Below is a small trained network, with its code and all its weights. Each question gives an input and a target symbol and asks what happens when units are switched off, that is, made to give their printed mean instead of their output.

import numpy as np


def w(rows, s, z=0):
    codes = np.array(rows[::2]) - 128.0
    scale = np.full(codes.shape[1], s)
    scale[-1] = z or s
    return codes * scale


def norm(h):
    return h / np.sqrt((h * h).mean(-1, keepdims=True) + 1e-5)


def f(y):
    return y / 2 * (1 + np.tanh(0.7978845608 * (y + 0.044715 * y**3)))


def softmax(a):
    e = np.exp(a - a.max(-1, keepdims=True))
    return e / e.sum(-1, keepdims=True)


def log_softmax(a):
    a = a - a.max(-1, keepdims=True)
    return a - np.log(np.exp(a).sum(-1, keepdims=True))


def net(x, mask):
    ids = ['αβγδεζθμπστψω'.index(c) for c in x.split()]
    T = len(ids)
    res = E[ids] + P[:T]
    r = norm(res)
    for j in range(3):
        rows = slice(2 * j, 2 * j + 2)
        q, k, v = (r @ M[0][rows].T for M in (Q, K, V))
        z = softmax(np.where(np.tri(T) > 0, q @ k.T / 2**0.5, -1e9)) @ v
        o = O[0][rows]
        res = res + np.where(mask[j], z, o[:, -1]) @ o[:, :-1]
    y = f(norm(res) @ A[0][:, :-1].T + A[0][:, -1])
    res = res + np.where(mask[3:7], y, B[0][:, -1]) @ B[0][:, :-1]
    return log_softmax(norm(res)[-1] @ U[:, :-1].T + U[:, -1])


Q, K, V, O, A, B = {}, {}, {}, {}, {}, {}
E = w([
[97,221,122,135,63],'α',
[165,92,148,65,118],'β',
[158,114,71,125,123],'γ',
[155,149,143,87,140],'δ',
[132,130,86,125,137],'ε',
[161,144,165,133,88],'ζ',
[143,131,93,5,89],'θ',
[130,71,97,113,129],'μ',
[115,87,129,123,122],'π',
[172,129,108,122,89],'σ',
[121,117,98,150,59],'τ',
[104,110,112,121,154],'ψ',
[137,111,162,123,115],'ω',
],0.027)
P = w([
[139,138,113,253,202],'0',
[104,161,43,17,40],'1',
[106,143,57,19,38],'2',
[86,113,44,17,57],'3',
[96,96,39,35,39],'4',
[85,73,39,45,49],'5',
[89,64,26,56,59],'6',
[95,67,29,51,55],'7',
[101,50,28,70,56],'8',
[108,46,13,85,60],'9',
[101,43,7,90,65],'10',
],0.005)
Q[0] = w([
[92,36,117,161,117],'H0',
[116,242,170,82,214],'H0',
[110,77,86,78,124],'H1',
[120,156,143,147,185],'H1',
[109,135,83,105,112],'H2',
[164,75,8,82,50],'H2',
],0.011)
K[0] = w([
[102,90,105,192,136],'H0',
[100,179,90,13,101],'H0',
[222,79,140,159,142],'H1',
[92,216,142,98,110],'H1',
[111,159,155,168,127],'H2',
[171,177,123,255,216],'H2',
],0.012)
V[0] = w([
[56,222,54,19,84],'H0',
[192,92,162,41,167],'H0',
[50,209,78,188,186],'H1',
[143,199,79,52,101],'H1',
[27,227,189,135,196],'H2',
[255,193,220,96,128],'H2',
],0.0071)
O[0] = w([
[108,94,71,202,167,138],'H0',
[176,117,177,177,129,110],'H0',
[158,77,56,91,172,43],'H1',
[210,155,34,255,178,163],'H1',
[153,222,135,197,131,22],'H2',
[159,14,166,211,117,3],'H2',
],0.0079,0.0054)
A[0] = w([
[79,133,122,147,212,65],'N0',
[94,235,100,65,134,248],'N1',
[188,136,174,133,251,95],'N2',
[178,128,91,149,147,180],'N3',
],0.011,0.0018)
B[0] = w([
[178,127,47,118,2,134],'N0',
[110,115,162,202,150,251],'N1',
[50,60,142,167,124,126],'N2',
[140,164,90,139,130,141],'N3',
],0.014,0.011)
U = w([
[95,245,159,162,169,147],'α',
[211,111,239,82,185,208],'β',
[201,135,61,126,163,98],'γ',
[193,48,163,247,180,57],'δ',
[154,130,86,138,174,22],'ε',
[195,99,210,172,91,87],'ζ',
[174,138,88,39,161,151],'θ',
[170,20,146,117,134,157],'μ',
[74,78,204,117,128,54],'π',
[222,164,124,142,97,229],'σ',
[90,98,155,170,34,65],'τ',
[81,102,97,126,154,253],'ψ',
[100,129,253,97,125,63],'ω',
],0.011,0.0045)

Each question gives the input, a string of symbols that net reads in full, and the target symbol t.
The units are the heads (2 rows each of Q, K, V and O) and the neurons (one row each of A and B). Each row of codes is followed by its name. A weight is (code - 128) times the scale printed after its matrix; where a second scale follows, it is the last column's (O, A, B and U).
mask holds one flag per unit, heads first, then neurons. A switched-off unit (its flag False) gives its mean, the last column of its rows in O or B, instead of its output. The means were averaged over made-up inputs and are rounded, as every weight is.
A unit's drop is (log p(t) with every unit on - log p(t) with that unit switched off) / (log p(t) with every unit on - log p(t) with every unit switched off).
The circuit of an input: a set's keep is (log p(t) with only the set's units on - log p(t) with every unit switched off) / (log p(t) with every unit on - log p(t) with every unit switched off). Starting from all 7 units, units are removed one at a time, each time the one whose removal leaves the highest keep (on an exact tie, the one counted first), for as long as the keep stays at least 0.8.
units of the circuit, in order: the units of the circuit, biggest drop first
top k neurons: the k neurons with the biggest drops, biggest first
heads that matter: for each layer, one digit per head in row order, 1 if its drop is at least 0.15 and else 0, layers parted by /
drop when u is switched off: that unit's drop, to one decimal
input β σ ψ ψ δ τ ψ, target τ: units of the circuit, in order	[H1, N0]
input α ψ ω ψ ψ δ ψ β, target σ: units of the circuit, in order	[H2, N1, H1]
input β τ ε ψ ψ ψ ψ, target τ: heads that matter	110
input ψ ε θ ε σ τ ε τ, target α: top 2 neurons	[N0, N1]
input ψ σ θ β β, target α: units of the circuit, in order	[H2, N1]
input α μ ζ ψ α α ζ, target σ: top neuron	[N1]
input α τ σ τ ψ ψ ζ, target σ: heads that matter	011
input ψ μ ζ ψ ψ π ψ τ ω, target α: heads that matter	001
input ψ ψ ψ, target α: top 2 neurons	[N1, N2]
input σ ψ σ ψ ψ ψ δ, target μ: heads that matter	001
input σ δ τ σ ω, target μ: heads that matter	001
input σ γ σ ω σ σ, target μ: top 2 neurons	[N1, N0]
input ψ ψ ψ γ, target α: top 2 neurons	[N1, N0]
input δ ψ τ β, target δ: units of the circuit, in order	[H2]
input ψ ψ σ, target α: drop when N0 is switched off	0.1
input ψ α β, target α: drop when N1 is switched off	0.2
input σ ψ ψ θ ψ τ σ, target μ: drop when H2 is switched off	1.4
